Below are the code and all the weights of a small trained network. Each question names an input and a class and asks about switching units off, where a switched-off unit gives its printed mean instead of its output.

import numpy as np


def w(rows, s, z=0):
    codes = np.array(rows[::2]) - 128.0
    scale = np.full(codes.shape[1], s)
    scale[-1] = z or s
    return codes * scale


def norm(h):
    return h / np.sqrt((h * h).mean(-1, keepdims=True) + 1e-5)


def f(y):
    return y / 2 * (1 + np.tanh(0.7978845608 * (y + 0.044715 * y**3)))


def log_softmax(a):
    a = a - a.max(-1, keepdims=True)
    return a - np.log(np.exp(a).sum(-1, keepdims=True))


def net(x, mask):
    res = np.array(x, float).reshape(1, 6) / 4 @ E
    u = 0
    for l in range(3):
        y = f(norm(res) @ A[l][:, :-1].T + A[l][:, -1])
        res = res + np.where(mask[u : u + 9], y, B[l][:, -1]) @ B[l][:, :-1]
        u += 9
    return log_softmax(norm(res)[-1] @ U[:, :-1].T + U[:, -1])


A, B = {}, {}
E = w([
[127,132,128,127,127,124,126,127,127,129],'x0',
[183,117,85,118,69,10,210,75,197,31],'x1',
[128,129,127,132,129,126,126,129,128,129],'x2',
[144,135,56,142,215,172,20,125,192,11],'x3',
[220,249,80,118,169,177,216,184,89,123],'x4',
[193,120,20,165,13,168,54,84,71,178],'x5',
],0.0016)
A[0] = w([
[108,136,110,116,136,131,131,123,129,118,132],'0.n0',
[145,114,138,145,130,126,128,139,125,124,125],'0.n1',
[77,48,186,97,79,104,60,81,145,119,67],'0.n2',
[226,233,114,70,139,164,183,186,77,114,59],'0.n3',
[65,126,166,253,189,247,89,212,73,206,5],'0.n4',
[78,155,181,117,69,98,211,94,64,212,64],'0.n5',
[224,89,21,127,29,149,52,113,79,200,57],'0.n6',
[119,139,128,111,126,134,125,111,120,123,128],'0.n7',
[202,111,79,164,70,146,87,99,95,174,38],'0.n8',
],0.0024,0.0021)
B[0] = w([
[145,119,136,138,130,138,125,127,116,122,133],'0.n0',
[124,133,126,122,128,127,129,123,133,131,125],'0.n1',
[108,125,56,165,162,136,173,139,127,167,169],'0.n2',
[52,54,65,177,162,111,151,90,166,176,195],'0.n3',
[147,157,130,5,133,85,100,53,112,129,204],'0.n4',
[189,88,148,138,117,155,111,194,141,124,200],'0.n5',
[27,188,203,186,105,187,179,105,126,31,247],'0.n6',
[132,122,130,134,132,129,129,132,122,125,128],'0.n7',
[41,179,193,145,154,139,180,135,156,71,134],'0.n8',
],0.0031,0.0011)
A[1] = w([
[99,145,65,114,193,134,75,89,156,67,32],'1.n0',
[88,149,149,158,158,192,67,200,96,172,82],'1.n1',
[60,59,183,134,86,83,40,102,152,126,79],'1.n2',
[84,138,209,80,234,78,174,164,163,110,6],'1.n3',
[107,105,189,74,230,86,171,165,168,125,81],'1.n4',
[139,169,65,173,22,165,70,94,73,141,42],'1.n5',
[207,255,79,126,177,169,198,175,105,134,45],'1.n6',
[98,117,194,73,219,87,169,171,164,117,69],'1.n7',
[117,127,123,126,133,123,131,119,116,124,122],'1.n8',
],0.0029,0.0017)
B[1] = w([
[181,92,202,157,92,160,161,220,105,186,225],'1.n0',
[133,141,118,75,118,32,134,50,141,70,211],'1.n1',
[102,109,39,148,203,161,231,140,115,173,254],'1.n2',
[93,155,108,191,45,193,122,73,102,92,195],'1.n3',
[99,176,109,194,52,190,123,75,95,97,255],'1.n4',
[53,172,183,182,117,175,183,102,147,47,219],'1.n5',
[41,3,72,159,174,122,158,90,132,185,246],'1.n6',
[87,176,106,197,32,194,121,83,98,92,229],'1.n7',
[135,127,131,134,128,132,133,125,127,130,126],'1.n8',
],0.0032,0.00078)
A[2] = w([
[197,128,90,147,71,2,174,106,200,70,103],'2.n0',
[79,171,160,123,165,176,73,153,100,195,112],'2.n1',
[27,6,156,157,98,72,49,92,185,149,111],'2.n2',
[29,26,42,190,176,114,164,100,138,190,7],'2.n3',
[177,134,100,151,80,16,191,121,207,61,91],'2.n4',
[71,136,205,137,168,119,141,152,167,86,113],'2.n5',
[145,113,211,122,35,97,210,132,49,210,137],'2.n6',
[182,133,87,153,217,179,24,133,159,32,134],'2.n7',
[106,174,158,44,180,165,39,110,99,207,65],'2.n8',
],0.0027,0.0017)
B[2] = w([
[102,154,155,40,171,140,56,95,34,157,217],'2.n0',
[170,118,97,93,99,65,139,80,106,65,172],'2.n1',
[181,235,68,129,174,177,235,138,89,135,182],'2.n2',
[184,135,49,125,214,127,173,136,116,158,180],'2.n3',
[96,142,149,50,154,157,43,84,36,164,219],'2.n4',
[188,154,70,147,61,144,133,122,112,149,141],'2.n5',
[199,103,128,162,170,116,27,213,255,68,252],'2.n6',
[172,95,225,138,43,46,169,213,183,220,235],'2.n7',
[149,123,108,69,118,61,128,85,83,82,174],'2.n8',
],0.003,0.0018)
U = w([
[64,183,150,200,62,196,144,86,122,54,253],'0',
[133,138,131,2,153,89,66,63,48,128,165],'1',
[122,99,22,160,217,141,205,131,134,181,48],'2',
[196,94,185,146,100,98,92,232,213,147,41],'3',
],0.0086,0.00069)

Each question gives the input, the list of numbers given to net, and the class t.
The units are the neurons (one row each of A and B). Each row of codes is followed by its name. A weight is (code - 128) times the scale printed after its matrix; where a second scale follows, it is the last column's (A, B and U).
mask holds one flag per neuron, layer by layer. A switched-off neuron (its flag False) gives its mean, the last column of its row in B, instead of its output. The means were averaged over made-up inputs and are rounded, as every weight is.
A unit's drop is (log p(t) with every unit on - log p(t) with that unit switched off) / (log p(t) with every unit on - log p(t) with every unit switched off).
The circuit of an input: a set's keep is (log p(t) with only the set's units on - log p(t) with every unit switched off) / (log p(t) with every unit on - log p(t) with every unit switched off). Starting from the 12 units with the biggest drops (on a tie, the unit counted first), units are removed one at a time, each time the one whose removal leaves the highest keep (on an exact tie, the one counted first), for as long as the keep stays at least 0.8.
units of the circuit, in order: the units of the circuit, biggest drop first
unit that matters most: the unit with the biggest drop
k most important neurons: the k neurons with the biggest drops, biggest first
k most important neurons of layer l: the k neurons of layer l with the biggest drops, biggest first
drop of u: that unit's drop, to one decimal
input [-5,-6,2,-5,6,1], class 1: unit that matters most	0.n4
input [7,-1,-7,7,-7,3], class 2: units of the circuit, in order	(1.n2; 2.n2)
input [7,8,8,5,-4,-8], class 0: 2 most important neurons	(1.n7; 1.n3)
input [8,-3,-7,2,4,-4], class 0: 4 most important neurons	(1.n4; 1.n7; 1.n3; 0.n2)
input [5,7,8,7,6,-2], class 1: 3 most important neurons of layer 2	(2.n0; 2.n4; 2.n6)
input [0,6,8,-3,5,-6], class 0: 3 most important neurons of layer 1	(1.n7; 1.n4; 1.n3)
input [7,4,1,6,3,-5], class 3: 4 most important neurons	(2.n7; 0.n6; 0.n8; 1.n5)
input [5,8,4,-8,4,2], class 1: 4 most important neurons	(2.n0; 2.n4; 1.n0; 2.n7)
input [4,6,-6,6,-6,-2], class 1: units of the circuit, in order	(2.n0; 2.n4)
input [-3,-1,-4,4,-7,-7], class 0: 4 most important neurons	(1.n7; 1.n4; 1.n3; 0.n3)
input [2,-3,6,-8,6,0], class 3: 4 most important neurons	(2.n6; 1.n2; 0.n5; 0.n2)
input [3,-1,8,-5,4,6], class 0: 2 most important neurons	(0.n6; 1.n5)
input [-7,7,-3,-3,6,1], class 1: 3 most important neurons	(2.n0; 2.n4; 1.n2)
input [6,3,-4,2,-6,4], class 2: units of the circuit, in order	(1.n2)
input [-8,7,-2,-6,1,0], class 1: 3 most important neurons	(2.n0; 2.n4; 1.n0)
input [-3,-5,3,4,-8,-6], class 2: 2 most important neurons	(1.n2; 0.n6)
input [5,-2,5,-4,1,-3], class 3: 3 most important neurons of layer 0	(0.n6; 0.n5; 0.n8)
input [5,-3,-4,8,5,0], class 3: 2 most important neurons	(2.n7; 1.n2)
input [-6,8,-1,8,-3,0], class 1: 3 most important neurons	(2.n0; 2.n4; 2.n6)
input [2,-4,-6,-7,2,-3], class 3: units of the circuit, in order	(2.n6)
input [-3,0,-4,-4,-7,-6], class 2: 2 most important neurons of layer 1	(1.n2; 1.n5)
input [-5,-8,-6,5,-1,5], class 1: 2 most important neurons of layer 2	(2.n8; 2.n6)
input [0,1,-2,7,-3,-3], class 3: drop of 2.n7	0.1
input [2,-3,-6,-1,-6,5], class 2: 2 most important neurons of layer 2	(2.n3; 2.n2)
